Each row is followed by its class. Each block has new classes.
[ 2.21  0.45  0.60 -0.33  0.88  0.57 -0.19  0.10  0.07 -0.12 -0.63 -1.45
 -0.26 -0.97  0.37 -0.93 -0.75 -1.45  0.44  0.58 -1.82  1.39  0.41  0.77
  0.18  1.32 -1.43 -2.23  0.52  0.92  0.74  0.10 -0.31 -0.60 -0.65 -0.35
 -0.28 -2.59 -0.76  0.79  0.84  0.07 -1.87  5.85 -0.79 -0.11  0.25  0.28
  1.01 -1.27 -0.51 -0.76 -1.43 -0.30 -0.96  1.06  0.45  0.10  1.47  0.59
  1.89  1.02 -0.67 -0.31  1.13 -0.52  0.13  0.98 -0.75 -0.02  1.61 -1.17
  0.77  1.03  0.08 -0.20 -1.15 -1.54  0.16  0.26 -0.27  0.50  2.55  0.64
 -0.11 -0.17  0.08  1.11  1.20  0.58 -1.08 -1.32  0.87  2.65 -0.76  0.41
  3.93  0.66 -0.76 -1.01 -0.06 -1.30 -0.44  0.19 -0.31  0.40  1.21  0.77
 -0.25  1.73  1.14  0.20  0.26 -0.45 -0.30  0.65  0.51 -0.13 -0.43  0.87
  1.38  0.32  2.42  0.19 -0.55  0.80 -1.48 -1.07 -0.35  0.76 -0.52  0.05
  0.34 -0.10] -> <39>
[ 1.86 -0.57 -1.61  0.94 -0.20 -0.32 -0.07  2.00 -1.21 -1.60  0.42 -2.54
 -0.88 -0.89 -0.91 -0.45 -0.24  0.85 -0.71  2.12  1.95  0.52  0.18 -0.02
  0.00  0.03 -1.46  0.03 -0.57  0.16 -0.71  0.18  1.23  1.18  0.92  0.52
  0.74 -0.77 -0.32 -0.83  1.49  0.68 -0.71 -0.47  0.38 -1.54 -2.99 -0.08
  0.66 -3.30 -0.44 -0.03 -0.89 -0.18 -1.26  0.02 -0.43 -1.10  0.47 -1.17
  0.88 -1.18 -0.11  0.19  1.58  0.50  1.59  0.09 -0.15 -2.86 -3.45 -3.08
  0.60 -0.42 -0.80  0.64 -0.48 -0.73 -0.23  0.34 -0.26  2.13 -1.46  3.84
  0.47  1.53  3.91  0.41  0.14 -0.32 -0.70 -2.66 -1.12  0.51  0.24 -0.13
 -0.29 -1.37 -0.47  1.64 -0.11 -0.18  0.85 -0.74  1.24 -0.78 -1.34  0.51
 -1.17  0.23  0.26 -0.48 -0.71  1.93 -0.98  0.09  1.00  1.14 -0.75 -1.20
  1.22 -0.77  0.83  1.76 -2.04 -1.36 -1.35  1.89 -0.17 -1.32 -0.16 -2.65
 -0.57 -0.03] -> <41>
[ 1.17  0.73 -2.18  1.13  1.69  0.50 -1.72  0.42  1.02  0.20  0.17 -0.12
 -0.01 -0.83  0.23 -0.89  1.03  1.67  1.48  3.36  2.44  0.28  1.05  1.12
 -0.05  0.28 -0.34  0.72 -0.06 -4.23 -0.91 -2.39  1.50  0.09  0.89  0.34
  0.64 -0.91  0.76 -0.43  0.56  0.19  0.50 -4.18 -0.27 -4.02 -0.02  1.65
 -0.37 -1.28  0.48  0.93  0.38  1.58  1.59 -1.59  0.01  1.22 -0.66 -1.22
 -0.73 -0.86  0.50 -0.68  0.83  0.08  1.19  0.74 -1.01 -0.17 -1.13 -1.86
 -0.49 -0.58 -0.93  0.35 -0.49  1.81 -0.21 -0.54 -0.24  2.10  0.26  1.69
 -0.18  0.93  2.04  1.05  0.92 -0.56  2.96  0.48 -1.03  0.64  0.32  0.50
 -1.63  0.15  0.30  1.08 -1.04 -0.06 -0.48  0.25  0.23  1.28 -0.41  0.65
  0.25  0.91  0.92  1.17 -0.09  0.20 -0.59 -0.37  0.52  1.02  1.16 -2.16
 -0.69 -0.76  0.59  0.36 -1.40 -2.35  0.32  0.49  0.83 -0.71 -0.41  0.57
  0.27  0.34] -> <35>
[ 1.26 -1.29 -2.52  1.30  0.70 -0.18  1.16  1.36 -2.96 -2.19  2.11 -1.19
 -0.51 -1.05 -0.12  0.63  0.13  2.05 -1.87  4.58  1.85  0.96  0.56  0.52
  0.30  0.63 -2.54  0.90 -1.74 -0.61 -1.42 -2.35  2.49  2.17  1.36  0.43
  1.18 -0.20 -0.12 -0.14  1.11  0.21 -1.65 -0.24 -0.26  0.35 -0.32 -0.08
  0.03 -1.56 -0.94  0.89 -0.83 -0.59 -0.35  0.49 -1.17 -1.08 -1.16  1.23
 -0.68 -1.14  0.11  1.83  0.38 -1.71  0.58  1.51 -1.07 -1.57 -3.48 -2.03
  0.60  0.42 -1.68  0.64 -0.92 -2.39 -0.21 -0.35 -0.22  1.65 -1.06  5.19
  0.04 -0.60  2.16  0.80  0.03 -0.56  0.39  0.43 -0.08  1.32 -1.14  0.49
 -0.49 -1.32 -1.13  2.63  0.58 -0.67  2.04 -0.58  1.02 -0.43 -0.11  0.37
 -0.73  0.61  0.39 -0.08 -0.08  1.43 -2.37  0.90  0.22  0.33  0.71 -2.67
 -0.60 -1.87  0.05  2.16  0.75 -1.08 -0.72  2.70 -0.12 -0.75 -0.77  0.07
  0.20 -0.55] -> <41>
[-0.36 -0.97 -1.87  1.92  0.51  1.02  0.01  0.83 -0.13 -0.18  0.49  0.66
  0.35 -2.48  0.67 -0.21 -0.83 -3.61 -1.07  2.01 -1.39  0.54  0.31 -0.88
 -0.50  0.24  0.21 -1.69  0.19  0.45  0.41  1.00  0.14  0.66  0.85  0.05
  0.75 -1.49  0.37 -0.21 -0.89  0.75 -0.96 -2.11 -0.26 -1.51  0.06 -1.17
 -0.34 -0.06  0.08  0.18 -0.46  0.62 -0.37  0.17 -1.09 -0.48  1.00  0.41
  0.94  0.54 -0.18  0.28  1.07 -0.98 -0.35 -0.05  0.29  0.43  0.02 -0.65
 -0.08 -0.38  0.19  0.17 -6.17  0.75  0.79 -1.10 -0.22  1.75 -0.33  0.56
 -0.35 -0.38 -1.10  1.25 -0.69  0.87  0.05 -2.43 -1.04 -0.73 -0.67  0.26
 -1.06 -0.40 -1.18  0.88  0.53 -0.75 -0.84 -0.37  0.21 -0.59  0.88 -1.13
 -1.09  0.19  1.31  1.04  2.16  0.16  0.77 -0.49  1.54 -0.51  0.14  3.59
  0.78 -0.18  1.31 -1.12 -1.13 -1.58  0.08 -2.29  0.51  0.24 -0.29  1.66
  0.02 -4.68] -> <39>
[ 1.35  1.48 -1.20  0.48 -1.20  0.30 -0.27  0.16 -0.35 -0.94 -0.32 -1.66
  0.11 -1.97 -0.04 -0.41  0.16  2.65 -1.95  4.41  2.12  0.28 -2.51  0.00
  1.13 -0.21  0.63  1.37 -0.98 -1.36 -1.87 -0.41  1.00  1.01  0.79  0.83
  0.19  1.44  0.52 -0.08 -0.20  1.67 -0.66 -1.63 -1.01 -3.70 -0.94  1.36
  0.22 -2.52 -0.58 -0.46  0.59  0.71  0.34  0.50  0.73 -0.67 -0.12 -1.98
 -0.06 -1.25 -0.08 -0.10  1.17  3.38  1.67 -0.88 -0.21 -1.58 -1.00 -3.79
  0.71 -0.16  0.47  0.65  0.51  0.42 -0.07 -1.26 -0.80  1.38 -1.03  2.69
 -4.80  1.61  2.20 -2.36 -0.24 -1.54  0.93  1.41 -1.17  1.76 -0.85  0.24
  0.01 -0.64 -0.79  0.02 -0.01 -0.58 -1.07 -0.28  0.45  0.94 -0.48 -0.99
 -0.25  1.10  0.80  0.58 -0.01  0.30 -1.17 -0.72  0.17  0.70  0.91 -2.86
 -0.70 -0.65  1.20  0.69 -0.23 -2.22 -0.14  1.94 -0.84 -1.04 -1.35 -0.85
  0.72 -0.52] -> <35>
[ 1.87 -1.50  0.62  0.33 -0.72 -0.33  0.94  1.09 -1.30  1.01 -3.13  0.67
 -0.42 -1.07 -0.13 -1.73 -0.41  0.63  0.55  0.00 -1.68  0.93  0.81 -0.04
  0.27  0.29 -0.86 -1.63  0.20 -0.02 -0.26  1.70 -1.63  0.23  0.30  0.40
  0.50  1.11  0.05 -0.06  0.12 -0.16 -0.50  2.97  0.86  2.33 -0.18 -1.53
  1.40 -1.49  0.63 -1.95 -0.50 -0.85 -0.91  0.43 -0.28 -0.27  0.13 -0.32
  3.12  0.18 -0.22  0.70  0.61  0.14 -0.50  0.14  0.01  0.05  1.86  0.76
  0.80 -0.40  1.23 -0.60 -0.90 -2.33 -0.07  2.31  0.40  1.11 -0.15 -0.35
 -1.13 -0.98 -0.60  0.11  0.66  0.98 -1.16  1.45 -0.06  3.98 -2.67 -0.18
  0.85 -0.40 -0.62 -0.40 -0.31  0.55 -0.45 -0.10 -0.03 -0.09  0.26  0.15
  0.20 -0.03 -0.22  0.88  0.21 -0.73  1.54  0.59  0.36 -1.39 -0.75  1.41
 -0.47 -0.13 -0.41 -0.01  0.71 -0.49 -0.96  1.34 -0.79  0.09 -0.32  0.33
  0.18  0.24] -> <39>
[ 2.76  2.34 -1.35  0.88 -0.74 -0.83 -0.93  1.14  1.52 -1.27 -0.85  0.35
  1.72 -0.02 -0.07  0.01 -0.70  1.54  2.54  2.74  3.90  2.76  0.63  3.30
  0.05 -0.04  1.47  0.29 -0.33 -3.28 -1.57 -0.67  1.69 -2.26  0.74 -0.33
  0.82 -1.57 -0.88 -1.87  3.24  1.39  2.64 -4.95 -0.44 -4.60 -0.38  1.29
  0.45 -0.21  0.99 -1.03  1.13  1.95  0.53 -0.14 -0.76  0.06 -0.13 -2.57
 -1.03 -1.56  0.33 -0.53  1.40  4.01  2.18  1.16 -0.11 -1.51  0.97 -1.61
  0.92  1.05  0.66 -0.03  2.12  2.10  0.53 -0.26  1.53  1.99  0.29  2.80
  0.00  2.42  0.61  0.50 -0.32 -0.65  2.22 -0.17 -0.48  1.69 -0.06  0.16
 -0.21  0.90 -0.83 -0.52 -0.53  0.11 -0.84  0.50 -0.10  1.56 -0.28 -0.66
  0.38  0.90  1.37 -0.78  1.38  1.20  0.69 -1.06 -0.36  0.02  0.46 -2.32
 -2.97 -0.69  1.57  1.77 -1.51 -3.25  0.42  2.81  0.55 -1.36  0.40  2.50
  0.55  0.90] -> <36>
[ 5.78  1.82 -0.05 -0.21 -1.86 -1.31 -1.03  2.56  0.45 -3.32 -1.51 -4.88
  0.25 -0.28 -0.72 -1.55 -1.10  6.45 -3.68  3.14  1.77  4.77  0.95  0.73
  0.36  1.06 -2.74  0.59 -0.78  2.27 -2.00  1.28  0.47  0.75  0.64  0.94
  1.92 -0.30 -0.85 -0.73  1.53  3.02 -3.56  6.45 -1.74  2.90 -1.57  0.55
  2.79 -5.97 -1.72 -1.40 -2.09 -2.86 -2.10  1.46  0.19 -1.72 -0.52 -1.26
  4.46 -2.09  1.54  2.88  2.77  2.64  2.34 -1.31 -0.77 -2.50 -2.16 -4.19
  2.37  1.54  0.32  0.69 -0.89 -6.45 -0.73  3.02 -1.52  0.40 -3.62  5.30
  1.98 -1.34  1.83 -1.47 -0.12 -0.26 -3.63  2.55  1.06  5.40 -1.40  1.00
  2.78 -2.24 -1.70  0.98 -1.09  0.57  1.96  0.28  2.92  2.12  1.49  0.91
 -1.73  0.63  0.98 -3.61  0.26  1.12 -3.73  2.19  0.14 -0.06 -1.32 -5.13
  2.15  0.17 -2.72  0.72 -1.00 -0.45 -0.56  6.45 -0.21  1.63 -1.66 -3.15
  0.08 -2.68] -> <41>
[ 1.97  0.82 -0.13  0.58 -0.84 -0.99 -0.41  1.90 -0.10 -0.86 -1.41 -1.45
 -0.22 -1.02  0.31 -2.41  0.73  0.83 -3.25 -1.30  2.48 -1.79  0.79 -0.29
 -0.57 -1.13 -0.87 -1.15 -0.66  1.73 -0.10  1.96  0.98 -0.59  0.51  0.61
  1.54  0.90 -0.98 -0.12  0.09  0.68 -0.28  3.89  0.10  0.55 -0.63 -0.76
  0.95 -1.67  0.15 -0.30 -0.21 -2.29 -0.53  0.54 -0.42 -0.55  0.31 -0.43
  2.62 -1.03  1.84  0.53  2.47  0.29  3.12 -0.79 -0.16 -1.77 -3.67 -1.94
 -0.16 -1.09  0.80  0.20 -0.78 -3.91  1.04  1.69  0.77  1.94 -1.49  1.77
 -0.33 -2.08  1.15 -0.31 -0.96  0.66 -1.80  1.82  1.12  0.11  2.31  0.57
 -0.18 -0.40  0.01  1.54 -0.53  0.58  0.95  0.82 -0.21 -0.13  0.63  1.08
 -0.92 -1.19 -1.06 -2.49 -0.70  1.26 -1.67  0.26 -0.29  0.16 -0.49  0.89
  1.13  0.90  0.05 -0.52 -0.74 -0.34 -0.35  3.47 -0.36  0.03  0.66 -0.99
  0.65 -1.53] -> <37>
[ 1.59 -0.41 -2.06  0.34  0.78 -2.18  0.26  1.44 -1.83 -1.60  0.36 -1.42
 -0.43 -1.81 -1.70 -0.15 -0.25  1.50 -1.41  3.23  1.73  0.82  0.16 -2.29
  0.39  0.59  0.06  0.02 -0.77 -0.89 -1.33 -0.84  1.79  1.14  0.85  0.21
  1.50 -1.16 -0.22 -0.41  0.09  0.39 -1.23  0.46  0.10  0.04 -1.39  0.60
  1.20 -3.83 -0.49  1.14 -0.87 -0.49 -0.28 -0.09 -0.48 -2.94 -0.17 -0.24
 -1.41  0.51  0.22  0.84  1.40  0.09  1.11 -0.13 -0.12 -0.86 -3.22 -3.22
  0.88 -0.58  0.57  1.15 -0.45 -1.61 -0.20  0.50 -0.58  1.04 -0.83  4.92
  0.38  2.03  1.46 -0.87 -0.52 -0.77  0.67  0.03  0.75  1.76 -0.35  2.23
 -1.01 -1.51 -2.10  2.66  0.42 -0.79  0.54  0.44  0.63 -1.02  0.68  0.92
 -0.19  0.46 -0.22  0.70  0.28  2.42 -1.61  0.66 -0.20 -0.04 -0.05 -1.92
  0.37 -0.97  0.71  1.63 -1.71 -0.58 -0.85  1.80  0.11 -0.06 -0.31 -0.24
 -0.21 -0.58] -> <41>
[ 1.59 -0.61 -2.54  0.53  0.13  0.22  0.16  0.98 -2.43 -1.62  1.34 -2.09
 -0.68 -1.71 -0.70 -0.38 -0.24  0.98 -0.75  5.27  2.74  0.44  0.24  0.33
 -0.17  0.54 -0.28  0.82 -1.87 -1.09 -0.65 -1.27  1.56  1.33  3.56  0.79
  0.44 -1.73 -1.00  0.75  0.63  1.14 -2.64 -1.22 -0.37  1.09 -0.87  2.90
  1.27 -4.09 -0.86  0.68 -0.79  0.68 -0.29 -0.65 -0.11 -1.16 -1.07  1.11
 -1.53 -1.06  0.14  0.65  0.59  0.13  1.35 -0.39 -0.56 -1.84 -2.14 -3.01
  1.35  0.02 -0.77  0.29 -0.36 -2.30 -1.09 -1.14 -0.88  2.84 -0.31  5.69
  1.38  1.07  2.12 -0.35 -0.15 -1.05  1.46 -0.18  0.49  2.91 -0.78 -0.45
 -0.93 -1.33  0.29  1.39 -2.66 -0.27  1.01 -1.47  1.05  0.33  0.24  0.23
 -0.33  0.93  0.54  0.21  0.88  2.08 -0.85  0.99  0.96  2.08  0.80 -2.95
  0.21 -0.72  3.13  1.95 -2.08 -1.04 -1.55  0.21  0.13  0.01 -0.32 -0.72
  0.19  0.61] -> <41>
[ 0.11 -0.42  0.12 -0.40  0.84 -0.19  1.59 -0.28 -1.14 -2.02  0.12 -0.68
  0.03 -0.41 -1.65  1.95  0.51  1.73 -0.97  1.50  1.31 -0.91 -0.27 -0.16
  0.68 -1.18  0.14 -0.38 -1.86 -0.76 -0.92  0.05  1.73  0.35  0.51  1.57
  2.33 -1.41 -0.14 -0.78  0.08  0.09 -0.76 -2.92  0.11  0.77 -0.16 -0.88
 -0.38 -1.25 -0.20 -0.25 -0.04  0.40 -0.17  1.17 -0.89 -0.96 -0.05  2.03
 -1.00 -1.08  1.27  0.42  0.25 -1.00  1.47  0.27 -0.47 -0.28 -2.37  0.44
  0.15  1.30 -1.81 -0.28 -0.01 -2.12 -0.20 -0.03  1.27  1.49  0.64  4.08
  1.05  2.66  0.82  0.74 -0.38 -0.84 -0.58 -0.01  1.07  0.88 -0.12  0.32
 -0.08 -0.35 -0.31 -0.29  0.27  0.91  1.19 -0.96  0.61  0.04 -1.39  0.54
 -0.64  1.50 -0.19 -1.25  0.32  1.30  0.41 -1.28  1.24  1.19  1.01  0.24
 -0.01 -0.37  0.73  2.08 -1.19 -1.95 -0.29  2.34  0.44 -0.22 -0.69  0.93
 -0.39  2.17] -> <41>
